In the rows, zero is written as 128.
Each row of numbers belongs to one of the nodes below and depends on some of the facts about them. Some rows are named. Which node is each other row?

Known rows:
[117 139 124 133 106 148 137 104 127 117 131 149 117 126 120 129 123 123
 149 129 134 125 125 119 130 144 132 133 119 104 127  99 116 135 142 120
 127 132 131 107 116 106 131]: gemek
[128 127 128 128 125 122 132 137 127 139 128 131 149 117 127 129 147 124
 129 127 120 130 127 135 120 133 123 124 123 129 137 122 133 124 127 115
 130 129 130 120 128 130 139]: klagar
[128 134 122 123 138 124 137 130 128 139 128 126 100 131 129 126 129 128
 119 134 136 134 127 131 130 133 130 135 132 110 126 129 136 131 129 131
 131 129 131 125 127 131 125]: plaplom
[128 131 122 121 143 122 139 131 130 138 129 124 110 131 130 126 134 128
 119 134 135 132 129 131 128 132 129 133 131 117 126 130 135 130 129 129
 131 129 132 124 129 131 124]: stefle
[139 161 162 123 140 134 104 117 138  96 131 119 142 118 151 128  87 132
 127 114 129 115 136 123 138 119 142 122 125 156 122 135 116 128 113 133
 129 135 131 147 121 143 113]: naklar
[126 107 110 137 126 115 123 139 125 173 128 130 123 141 120 136 150 124
 121 131 126 137 126 134 125 121 108 128 127 100 129 123 136 121 132 133
 128 121 135 141 140 132 141]: gaski
[128 118 122 125 131 126 136 139 128 133 125 126 127 127 120 126 147 129
 129 131 127 129 127 132 126 130 124 130 133 130 124 120 139 126 127 124
 126 124 123 125 132 124 129]: davem
[118 125 123 130 106 141 135 109 129 123 127 151 113 133 122 130 133 125
 148 134 134 120 127 120 133 137 131 133 120 119 130 119 116 137 141 125
 126 132 127 112 116 102 128]: limi
[131 116 117 124 125 131 138 142 132 136 125 134 112 133 119 126 141 132
 132 129 127 130 128 131 128 122 121 137 125 147 141 115 141 126 128 139
 126 124 119 128 129 123 133]: stuplal
[137 171 159 126 145 135 108 113 135  95 134 122 146 112 153 127  84 130
 123 111 136 120 136 121 134 120 144 118 126 148 111 123 117 128 116 134
 131 132 131 145 123 144 114]: bego
[135 150 167 124  81 135  89 108 138   7 127  87 122 122 145 124  81 141
 115 113 125 121 122 126 120 125 152 123 147 190 146 141  88 129 117 142
 126 126 139 117 121 125 123]: mogomon
[126 115 121 126 136 120 127 133 127 144 125 117  97 147 125 129 136 134
 125 134 134 130 126 131 135 125 125 135 134 104 126 135 138 130 124 127
 126 124 133 134 135 129 125]: keskal
[128 119 122 126 133 126 137 138 128 135 125 126 123 128 120 126 149 129
 130 131 128 129 128 131 127 129 124 129 131 130 124 121 139 126 128 123
 127 124 124 126 132 124 130]: vabu
[138 148 171 122 134 137 107 114 135  81 129 118 169 113 145 123  95 135
 130 115 126 114 134 122 136 121 146 115 129 164 112 148 112 129 114 123
 127 132 117 144 123 133 112]: bero
[130 114 133 125 127 121 130 136 130 142 125 138 151 121 126 129 161 128
 126 131 123 128 129 137 126 126 124 122 125 126 128 139 134 125 127 123
 128 127 123 133 129 125 133]: sibru
[134 157 161 125  84 134  96 109 137   8 129  89 128 116 147 124  78 137
 115 109 126 123 122 124 114 128 152 121 145 196 143 126  90 127 119 141
 128 125 140 114 122 126 127]: zutas
[126 100 116 136 115 119 125 143 123 160 125 133 140 133 113 133 160 126
 128 130 118 133 124 135 122 121 110 125 127 117 135 127 138 121 132 127
 125 120 126 134 139 126 142]: brifli

Facts:
brati	λ	zadro; brati	λ	skadran; dapir	λ	nosos
dapir	λ	simal; dapir	λ	brugar; drikles	λ	doso
drikles	λ	skotul; drikles	λ	drebi; dugros	λ	skotul
dugros	λ	sabrun; dugros	λ	stodo; flaplel	λ	tozi
flaplel	λ	stodivil; flistuk	λ	gaflefam; gemek	λ	brurul
gemek	λ	pufa; grapom	λ	mogomon; gresin	λ	restas
grotrel	λ	zope; grotrel	λ	fikituk; kaske	λ	klidrar
kaske	λ	bramotrus; kipluk	λ	sugrek; klagar	λ	pluplor
klagar	λ	pabon; klegi	λ	skeposar; klegi	λ	pufa
lusok	λ	kofo; marorak	λ	trizus; nabre	λ	sibok
nagruk	λ	lanedri; neklus	λ	bero; niflos	λ	broplorar
niflos	λ	kofo; nuge	λ	pluplor; nuge	λ	pleplak
nuge	λ	debruflar; nuge	λ	stizor; nuge	λ	trenin
nurir	λ	nosos; nurir	λ	naklar; nutam	λ	stuplal
pedrivi	λ	rugar; pedrivi	λ	kelas; plabros	λ	famam
plafla	λ	beguflom; plafla	λ	regin; pliflun	λ	gemes
pofus	λ	fupun; pofus	λ	brasto; reple	λ	skava
rigitin	λ	pluplor; ronus	λ	brurul; rosko	λ	sedritron
simibu	λ	plazen; sina	λ	suzus; skastis	λ	trenin
skizas	λ	brurul; skugro	λ	kistim; skugro	λ	keskal
stevu	λ	grifibim; stevu	λ	zoze; stizol	λ	kebrus
stizol	λ	kelas; tomon	λ	flelin; tomul	λ	ludol
tredur	λ	drukle; trela	λ	fitrabus; viflek	λ	tugiflil
vinu	λ	kliga; vinu	λ	doso; vinu	λ	groklum
vogeflu	λ	stodivil; vogeflu	λ	viklu; votun	λ	grizam
vubal	λ	kloflopus; vunun	λ	gedek; vunun	λ	groklum
bastem	θ	kelas; bego	θ	famam; borik	θ	zukin
brasto	θ	vinu; brostutul	θ	drukle; brugar	θ	flistuk
dapir	θ	rutru; daram	θ	zadro; doso	θ	nagruk
draste	θ	pluplor; dropom	θ	simo; drutrik	θ	nutam
dugros	θ	flabrus; dukel	θ	regin; famam	θ	mogomon
flabrus	θ	skugro; flaplel	θ	broplorar; flelin	θ	skava
flirenen	θ	lanedri; flistuk	θ	dubega; fuplaflok	θ	stevu
gaski	θ	rugar; gistus	θ	debro; gove	θ	flelin
gramal	θ	daram; grapom	θ	stugeto; greklam	θ	vubal
grizam	θ	trudrel; grotrel	θ	marorak; kebrus	θ	mipuston
kelas	θ	ronus; keskal	θ	pogrubro; kino	θ	davem
kloflopus	θ	gaski; klogus	θ	flaplel; kofo	θ	brostutul
kosken	θ	stodivil; leflel	θ	gistus; ludol	θ	flirenen
marorak	θ	pufa; maros	θ	flebatrir; nagruk	θ	sabrun
naklar	θ	plabros; neklus	θ	dropom; niflos	θ	bresan
nosos	θ	trulun; nuge	θ	kliga; pabon	θ	gemek
pedrok	θ	brugar; plabros	θ	limi; plafla	θ	grapom
plaplom	θ	bego; plazen	θ	sibru; pliflun	θ	skigre
pluplor	θ	zesar; pogrubro	θ	dugros; ronus	θ	gemes
roplin	θ	pabon; rutru	θ	greklam; simal	θ	plaplom
simibu	θ	brati; skigre	θ	sona; skugro	θ	plafla
sodris	θ	dukel; sona	θ	sibok; stedram	θ	zope
stefle	θ	kino; stevu	θ	borik; stizor	θ	togefos
stodivil	θ	trovem; stugeto	θ	tozi; togefos	θ	vira
tomon	θ	kubom; tozi	θ	pedrok; trela	θ	seskon
trenin	θ	stizor; trovem	θ	rigitin; trudrel	θ	grotrel
vinas	θ	roplin; vinu	θ	skirus; vira	θ	pleplak
vogeflu	θ	draste; vubal	θ	volo; zadro	θ	vinas
zesar	θ	plazen; zibon	θ	zoze; zoze	θ	nurir
zubrago	θ	bramotrus; zukin	θ	trenin; bastem	μ	stodo
bego	μ	kliga; beguflom	μ	leflel; bero	μ	vugra
biklas	μ	gistus; borik	μ	tozi; bramotrus	μ	ludol
brasto	μ	limi; brati	μ	vube; bregrel	μ	nosos
bresan	μ	viklu; brifli	μ	plova; broplorar	μ	vinas
brostutul	μ	draste; brugar	μ	zope; brurul	μ	draste
dapir	μ	gove; daram	μ	nuge; davem	μ	viklu
debro	μ	plova; debruflar	μ	vugra; doso	μ	vube
drebi	μ	leflel; drikles	μ	tozi; drobi	μ	gaflefam
dropom	μ	gove; drukle	μ	limi; drutrik	μ	limi
druzodu	μ	fikituk; dubega	μ	gistus; dugros	μ	gemek
dukel	μ	tozi; famam	μ	simibu; fitrabus	μ	tozi
flabrus	μ	vube; flaplel	μ	stodo; flebatrir	μ	volo
flelin	μ	plova; flirenen	μ	limi; flistuk	μ	ludol
fuplaflok	μ	fikituk; fupun	μ	viklu; gadibrim	μ	simibu
gaski	μ	vube; geflak	μ	stustanel; grakos	μ	leflel
grapom	μ	grotrel; grazi	μ	fikituk; greklam	μ	gistus
grema	μ	volo; gresin	μ	stustanel; grifibim	μ	fikituk
groklum	μ	plaple; kaske	μ	zope; kebrus	μ	nosos
kelas	μ	gaflefam; keskal	μ	restas; kino	μ	plova
kipluk	μ	grizam; kistim	μ	simibu; klagar	μ	vube
klegi	μ	tozi; klidrar	μ	stodo; kloflopus	μ	stodo
klogus	μ	gedek; kofo	μ	gistus; kosken	μ	gaflefam
kubom	μ	nosos; kugrabe	μ	simibu; lanedri	μ	gove
lusok	μ	limi; marorak	μ	fikituk; meke	μ	vube
mimin	μ	vugra; mipuston	μ	simibu; mitaflar	μ	leflel
mogomon	μ	gistus; nabre	μ	nosos; nagruk	μ	volo
naklar	μ	grotrel; neklus	μ	gistus; nifli	μ	tozi
niflos	μ	stodo; nurir	μ	plova; nutam	μ	plova
pabon	μ	tozi; pedrivi	μ	leflel; pedrok	μ	vugra
plabros	μ	nuge; plafla	μ	stustanel; plaplom	μ	zibon
plazen	μ	fikituk; pleplak	μ	gistus; pliflun	μ	gemes
pluplor	μ	zope; pluvipo	μ	ludol; pofus	μ	vube
pogrubro	μ	leflel; pufa	μ	volo; regin	μ	nosos
renos	μ	viklu; reple	μ	tozi; rigitin	μ	gistus
rinas	μ	gove; ronus	μ	stustanel; roplin	μ	gemek
rosko	μ	ludol; rugar	μ	simibu; rutar	μ	grotrel
rutru	μ	gistus; sabrun	μ	grizam; safom	μ	grotrel
sedritron	μ	fikituk; seskon	μ	stodo; sibok	μ	leflel
sibru	μ	ludol; sike	μ	vube; simal	μ	simibu
simo	μ	ludol; sina	μ	limi; skadran	μ	gemes
skastis	μ	limi; skava	μ	ludol; skeposar	μ	volo
skigre	μ	limi; skirus	μ	plaple; skizas	μ	tozi
skotul	μ	gemes; skugro	μ	gove; sodris	μ	gaflefam
sona	μ	viklu; stedram	μ	gistus; stefle	μ	plova
stevu	μ	maros; stizol	μ	draste; stizor	μ	simibu
stodivil	μ	simibu; stofutrir	μ	vube; stugeto	μ	leflel
stuplal	μ	kliga; sugrek	μ	volo; suzus	μ	zope
togefos	μ	gemek; tomon	μ	grizam; tomul	μ	leflel
tredur	μ	kliga; trela	μ	volo; trenin	μ	plaple
treskik	μ	stustanel; trizus	μ	fikituk; trovem	μ	leflel
trudrel	μ	viklu; trulople	μ	fikituk; trulun	μ	stustanel
truse	μ	grizam; tugiflil	μ	tozi; vabu	μ	viklu
viflek	μ	tozi; vinu	μ	volo; vira	μ	ludol
vogeflu	μ	volo; votun	μ	stustanel; vubal	μ	limi
vunun	μ	simibu; zadro	μ	viklu; zekloplo	μ	gemes
zesar	μ	plova; zibrabel	μ	vinas; zisam	μ	ludol
zodrestam	μ	plaple; zoze	μ	ludol; zubrago	μ	grizam
zukin	μ	volo; zutas	μ	gistus; bastem	ψ	e
bego	ψ	b; beguflom	ψ	c; bero	ψ	b
biklas	ψ	e; borik	ψ	c; bramotrus	ψ	b
brasto	ψ	c; brati	ψ	c; bregrel	ψ	a
bresan	ψ	a; brifli	ψ	e; broplorar	ψ	c
brostutul	ψ	e; brugar	ψ	d; brurul	ψ	e
dapir	ψ	b; daram	ψ	b; davem	ψ	c
debro	ψ	c; debruflar	ψ	b; doso	ψ	e
drebi	ψ	a; drikles	ψ	b; drobi	ψ	c
dropom	ψ	d; drukle	ψ	c; drutrik	ψ	a
druzodu	ψ	b; dubega	ψ	e; dugros	ψ	d
dukel	ψ	a; famam	ψ	a; fitrabus	ψ	c
flabrus	ψ	a; flaplel	ψ	a; flebatrir	ψ	d
flelin	ψ	c; flirenen	ψ	c; flistuk	ψ	b
fuplaflok	ψ	b; fupun	ψ	d; gadibrim	ψ	e
gaski	ψ	e; geflak	ψ	a; grakos	ψ	a
grapom	ψ	e; grazi	ψ	d; greklam	ψ	c
grema	ψ	a; gresin	ψ	d; grifibim	ψ	c
groklum	ψ	c; kaske	ψ	e; kebrus	ψ	b
kelas	ψ	b; keskal	ψ	c; kino	ψ	a
kipluk	ψ	c; kistim	ψ	a; klagar	ψ	d
klegi	ψ	a; klidrar	ψ	e; kloflopus	ψ	e
klogus	ψ	d; kofo	ψ	b; kosken	ψ	e
kubom	ψ	c; kugrabe	ψ	a; lanedri	ψ	b
lusok	ψ	b; marorak	ψ	a; meke	ψ	e
mimin	ψ	c; mipuston	ψ	c; mitaflar	ψ	b
mogomon	ψ	b; nabre	ψ	b; nagruk	ψ	e
naklar	ψ	b; neklus	ψ	e; nifli	ψ	e
niflos	ψ	c; nurir	ψ	c; nutam	ψ	e
pabon	ψ	c; pedrivi	ψ	b; pedrok	ψ	a
plabros	ψ	b; plafla	ψ	d; plaplom	ψ	a
plazen	ψ	d; pleplak	ψ	a; pliflun	ψ	a
pluplor	ψ	b; pluvipo	ψ	d; pofus	ψ	e
pogrubro	ψ	b; pufa	ψ	b; regin	ψ	a
renos	ψ	e; reple	ψ	e; rigitin	ψ	d
rinas	ψ	b; ronus	ψ	d; roplin	ψ	d
rosko	ψ	b; rugar	ψ	d; rutar	ψ	b
rutru	ψ	e; sabrun	ψ	d; safom	ψ	a
sedritron	ψ	e; seskon	ψ	e; sibok	ψ	d
sibru	ψ	d; sike	ψ	e; simal	ψ	a
simo	ψ	a; sina	ψ	d; skadran	ψ	e
skastis	ψ	b; skava	ψ	c; skeposar	ψ	d
skigre	ψ	d; skirus	ψ	d; skizas	ψ	e
skotul	ψ	d; skugro	ψ	e; sodris	ψ	c
sona	ψ	b; stedram	ψ	d; stefle	ψ	a
stevu	ψ	d; stizol	ψ	a; stizor	ψ	c
stodivil	ψ	d; stofutrir	ψ	b; stugeto	ψ	d
stuplal	ψ	c; sugrek	ψ	a; suzus	ψ	b
togefos	ψ	c; tomon	ψ	e; tomul	ψ	d
tredur	ψ	e; trela	ψ	b; trenin	ψ	c
treskik	ψ	b; trizus	ψ	c; trovem	ψ	b
trudrel	ψ	a; trulople	ψ	c; trulun	ψ	a
truse	ψ	b; tugiflil	ψ	a; vabu	ψ	c
viflek	ψ	b; vinu	ψ	d; vira	ψ	e
vogeflu	ψ	b; votun	ψ	a; vubal	ψ	b
vunun	ψ	b; zadro	ψ	b; zekloplo	ψ	a
zesar	ψ	a; zibrabel	ψ	c; zisam	ψ	c
zodrestam	ψ	d; zoze	ψ	c; zubrago	ψ	d
zukin	ψ	d; zutas	ψ	b

Rows to name:
No name comes twice in this set of rows, the named rows included.
[122 103 117 137 121 118 133 136 121 159 127 132 156 131 114 132 158 126
 124 130 121 137 124 131 118 126 112 119 128 108 118 124 133 119 132 123
 127 119 122 133 142 125 140]  pofus
[127 118 121 122  72 124 118 128 132  58 121  94  79 139 124 124 131 138
 115 135 122 133 114 137 115 139 137 142 151 162 174 146 112 131 130 142
 127 124 141  93 126 114 138]  pleplak
[121 125 115 131  85 122 114 126 129  71 127  88  59 145 125 130 117 134
 105 128 136 141 115 133 114 133 130 139 153 128 151 113 115 128 133 150
 128 116 152 107 134 122 138]  greklam
[139 166 166 121 150 130 111 117 140 105 133 129 161 112 156 128 100 130
 123 112 136 117 139 122 134 119 142 118 124 155 105 122 118 127 115 130
 132 133 130 149 123 142 112]  trovem
[127 139 119 122 146 123 143 132 129 140 130 130 112 123 132 126 136 125
 120 130 135 135 128 132 124 135 129 133 128 113 124 110 139 128 130 127
 132 130 133 120 128 135 129]  marorak
[127 100 108 135 124 117 120 143 127 172 126 134 119 148 119 136 153 129
 121 134 124 135 127 135 128 114 107 131 128 106 135 131 136 121 132 141
 126 121 130 145 140 130 138]  doso
[134 125 107 132 162 142 153 150  99 131 128  99 118 117 106 115  76 131
 132 137 119 140 121 125 130 133 135 129 137 132 143 181 155 133 123 122
 127 131 104 126 129 157 123]  tugiflil
[120 125 128 128 112 140 136 108 132 130 126 157 123 131 125 131 145 125
 146 133 135 119 130 122 134 136 130 134 118 116 126 116 118 136 141 124
 126 133 126 116 117 103 127]  volo
[128 131 123 128 138 118 133 133 130 159 131 138 139 127 135 131 145 124
 119 128 130 134 130 132 123 127 122 125 123 114 123 116 134 124 130 129
 132 128 132 131 132 135 133]  vinu
[138 179 138 137 173 151 135 132 104  88 137  93 173  90 135 115  28 127
 136 108 123 130 129 113 125 129 149 110 125 165 120 146 136 129 112 114
 130 135 105 136 124 175 117]  viflek
[113  93  92 136 133 102 134 142 120 152 130 118 119 163 133 138 142 129
 126 123 132 140 122 133 121 119 112 121 124  89 128 111 134 127 123 108
 128 117 148 134 141 139 146]  skugro

The same nodes again, as new rows of numbers:
Some rows with their names:
[146 153 103 159  87 182 114 128 144 171 135 171 113 115 123 184 110 112
 108 124 136 123 113 119 126 131 110 171 112 131 105 125 144 118  97 140
 158 153 131]: daram
[154 158  76 154 130 190 126 113 121 151 151 149 126 143  83 188  87 140
 121 104 109  71 156 106 146 129 163 188  67  98  99 126 176  79 135 162
 171 133 106]: gemek
[144 154 102 140  90 176 111 140 122 161 135 166 131 126 120 183 101  93
  96 115 123 121 104 115 124 129 114 157 112 130 105 134 131 128 107 140
 160 148 121]: roplin
[162 158 117 170 106 167  87 143 127 163 117 170 122 117 119 202 100  71
 111 133 112 129  92 137 123 113 107 180 111 127 136 117 131 140 102 141
 174 153 126]: stizor
[147 130  80 159 106 171 132 122 105 141 132 141 119 159  96 174  78 130
 101 108 117 108 117 107 143 124 162 171 110 102  98 131 151 118 126 123
 179 136 121]: flaplel
[164 153  75 166  80 190 122 125 148 194 157 152  88 157 110 158 116 142
 116 122 121 121 114 111 132 112 138 195 120 126  75  92 159 108 106 144
 150 154 126]: nifli
[151 148  70 158 102 173 122 128  99 152 144 152 142 149  95 161  94 138
  99 113 118 106 119 115 141 115 135 163 115  93  92 125 152 132 130 142
 163 124 127]: trulun
[147 152 101 163  88 179 113 128 141 163 133 177 114 109 126 188 111 110
 103 123 140 128 116 122 132 131 106 176 113 130 103 126 148 121 101 141
 160 153 137]: trovem
[157 136  91 184 103 171 124 119 135 167 134 170 109 138 106 177 104 141
 125 132 137 130 114 122 141 132 133 202 107 111 114 108 166 113 115 139
 161 148 131]: meke
[140 160  94 147  95 172 113 144 118 150 139 171 140 117 119 188  97  92
  87 113 128 122 109 118 130 125 101 162 114 124  99 133 134 130 116 154
 163 141 125]: flebatrir
[128 122  97 152  92 175  94 115 163 129 144 215 135 155 121 208 132 115
  99  87 131 142  95 127 112 149  76 196 106 107  54  99 139  97 127 125
 160 157 176]: pogrubro
[119 106 115 127  81 163  89 121 153 121 132 197 127 159 134 211 126  86
 111  82 120 135  76 124 103 149  86 204  98 116  61 108 126  91 130 104
 175 168 155]: keskal
[143 156 108 145  86 180 109 138 135 165 136 173 125 116 128 189 108  90
  96 118 129 128 105 119 120 134 102 166 110 136 101 131 131 121 104 142
 161 154 127]: zibrabel
[133 155  97 152  87 162 111 153 131 143 138 164 120 106 135 201  91  86
 104 116 129 118 101 117 125 117  99 188 111 129 108 128 136 116 114 155
 178 155 115]: drukle
[149 146 111 172 107 174 124 128 143 161 133 181 113 126 116 200  94 105
 102 125 141 148 112 116 134 144 121 189 104 135 118 122 144 116 109 145
 170 158 131]: pedrivi
[140 164  99 150  90 176 111 146 134 159 143 175 132 112 127 194  99  92
  91 120 131 128 107 118 122 125  95 168 115 131 100 130 132 123 110 159
 165 147 125]: davem
[146 155 101 161  88 181 113 129 144 169 137 175 115 116 124 186 113 112
 106 125 137 127 113 123 126 132 106 175 113 129 100 125 144 115 101 140
 159 156 132]: rutar

Which node is each row?
No name comes twice in this set of rows, the named rows included.
[134 127 111 141 101 171 114 131 133 145 142 189 143 166 112 201 104  84
  80 102 121 164  99 121 111 163 102 202 104 107  68 122 128 104 152 128
 184 156 148]  plafla
[124 117 114 143 123 179 115 137 149 131 129 188 141 200 112 218 113  93
  88  80 125 153  78 115 112 157  82 193  95 113  63 117 120 110 148 135
 169 154 166]  dugros
[168 165 107 152  91 177  94 156 141 191 142 154 102 150 125 185 100  68
 110 126  96 137  81 121 112 106 114 197 115 142 108  93 123 126 107 154
 165 165 110]  pabon
[186 151 110 169 147 206  99  95 125 182 120 148 119 171  65 192 106 119
 126 120  86  96 146 131 130 139 179 182  63  87 114 118 167  95 124 123
 176 143 132]  nuge
[148 138 127 149 102 176 118 131 137 167 123 173 115 132 122 196  97  81
 100 121 131 151  99 113 121 151 125 176 102 144 116 131 129 118 105 129
 169 163 124]  niflos
[149 156  74 183  96 178 123 123 139 166 146 168 116 126 106 176 106 153
 112 127 137 115 127 121 139 122 119 186 116 104  96 112 166 114 112 152
 159 140 135]  seskon
[141 157  90 142 113 195 116 108 129 187 138 144 151 156  83 162 106 164
 143 132 107  67 134 119 109 147 143 167  70  73 103 137 162  78 119 139
 168 132 105]  gistus
[161 120 100 157 111 174 130 114  99 160 125 151 127 171  92 161  95 129
 114 120 118 125 107 112 141 137 164 173 103 107 111 125 149 128 125 111
 165 138 123]  pliflun
[157 167 109 157  89 180  82 140 132 170 122 163 122 109 125 193 112  77
 108 130 108 114  96 137 116 109 100 162 117 123 117 122 131 137  92 138
 167 151 129]  trenin
[151 145 116 149 109 173 124 136 123 162 127 165 125 138 116 189  84  87
  97 120 123 135  98 107 127 139 135 166 103 139 125 133 128 125 109 141
 168 149 114]  stevu
[147 134  81 156 109 180 131 137  92 155 116 137 133 162 102 158 119 135
 115 112 134  99 111 121 144 113 119 165 109  99  92 136 157 147 133 128
 149 128 137]  drebi

Now the same nodes, written a new way:
Known rows:
[128 134 120 123 139 124 110 119 139 109 120 122 140 127 122 137 118 146
 117 127 155 134 132 122 125 111 127 131]: dugros
[129 135 111 148 144 130 108 138 143 116 106 132 136 127 110 144 116 132
 120 129 144 123 127 112 125 128 129 141]: tomon
[131 125 125 133 133 124 115 127 157 117 123 132 134 129 116 131 126 139
 118 125 143 133 125 120 120 131 127 131]: stodivil
[131 137 130 119 124 124 120 106 151 125 106 131 135 114 123 122 120 127
 111 126 106 138 128 138 125 119 123 124]: flaplel
[135 131 137 118 123 122 123  99 145 124 114 129 135 118 125 118 128 130
 115 126 107 136 124 129 130 128 122 122]: kino
[132 126 125 135 134 128 114 128 142 124 125 131 135 128 118 131 127 137
 122 130 136 129 125 115 129 132 128 129]: rinas
[116 130 128  97 126 119 126 131 114 128 106 122 128 120 122 108 135 129
 120 127  93 132 130 116 125 124 126 116]: ludol
[142 127 124 140 135 120 115 122 154 113 118 132 136 130 114 132 126 133
 121 127 146 129 123 113 123 132 126 134]: zisam
[141 127 120 158 139 129 112 134 140 116 119 133 136 131 111 138 124 131
 124 130 147 123 123 107 128 135 130 141]: gaski
[127 122 112 217 135 129 106 113 143 141 146 128 147 127 130 137 123 128
 109 134 125 124 126 117 138 132 129 110]: zutas
[124 130 130 109 123 120 127 134 113 135 115 124 130 120 123 108 137 127
 121 131  96 132 131 117 128 120 128 112]: stustanel
[136 127 122 143 136 103 110 122 156 117 134 138 133 131 105 117 113 134
 131 133 138 136 118  88 137 127 125 133]: stizor
[129 133 119 132 136 130 110 134 148 126 116 131 133 124 116 136 120 133
 118 130 136 132 128 125 126 124 128 132]: nabre
[140 129 124 145 135 120 116 123 151 116 120 133 138 129 116 135 126 134
 121 129 145 127 123 112 125 131 126 130]: vabu
[136 129 124 154 135 121 117 127 150 115 122 134 140 128 116 133 124 137
 119 128 144 127 126 112 122 129 127 130]: groklum
[141 127 127 141 130 122 116 129 154 125 131 134 135 128 119 132 130 135
 121 131 145 132 125 120 125 129 128 123]: skirus
[133 130 133 117 119 121 128 135 117 137 121 126 128 120 122 108 138 123
 121 132  99 134 130 122 128 119 129 114]: limi

Which node is each row?
No name comes twice in this set of rows, the named rows included.
[139 133 114 150 140 132 108 139 150 116 109 133 133 128 107 141 117 127
 120 129 147 127 126 118 123 128 130 148]  nagruk
[132 126 126 119 138 129 111 115 130 109 123 120 136 132 119 130 124 144
 123 125 146 133 126 115 131 125 128 140]  pogrubro
[129 140 148  80 125 126 130 125  84 124 125 125 139 118 132 124 131 153
 129 137 125 130 135 117 144 101 129 110]  tozi
[129 147 146  83 128 128 123 106 136 136  97 144 139 106 128 145 120 150
 117 137 123 132 127 128 141 116 121 116]  klegi
[119 133 116 127 138 130 110 132 145 122 107 131 132 123 118 138 119 137
 116 127 132 130 128 124 124 127 127 131]  dapir
[115 136 122  94 127 121 122 135 121 131  98 122 126 116 121 112 128 125
 117 128  94 134 133 124 123 116 126 119]  simibu
[138 127 117 140 138 122 108 121 151 143  88 131 131 120 114 151 135 135
 110 135 154 138 127 108 125 120 122 134]  ronus
[142 125 128 137 131 130 113 130 149 123 128 132 132 129 114 128 128 132
 122 128 139 134 124 122 127 131 129 136]  bramotrus
[146 134 116 162 138 132 109 142 150 121 118 135 136 127 109 142 118 124
 121 132 150 127 127 120 125 124 131 143]  nutam
[132 132 119 126 136 131 109 132 153 123 114 130 131 125 113 134 120 132
 118 127 137 135 127 127 123 125 128 139]  rosko
[122 144 135 103 137 136 116 140 138 128 116 148 140 115 121 153 115 158
 124 137 149 125 129 122 137 121 128 124]  drikles
[117 150 118 109 125 114 118 126 116 140  95 118 119 115 124 107 128 126
 130 131 103 133 132 121 130 122 129 107]  nuge
[133 130 124 137 133 126 112 125 141 126 123 130 132 127 118 129 127 137
 126 130 139 130 124 115 131 134 129 127]  debruflar
[135 139 136 121 141 134 118 140 127 121 119 148 142 124 117 157 120 154
 132 140 160 115 124 104 142 131 130 128]  nifli

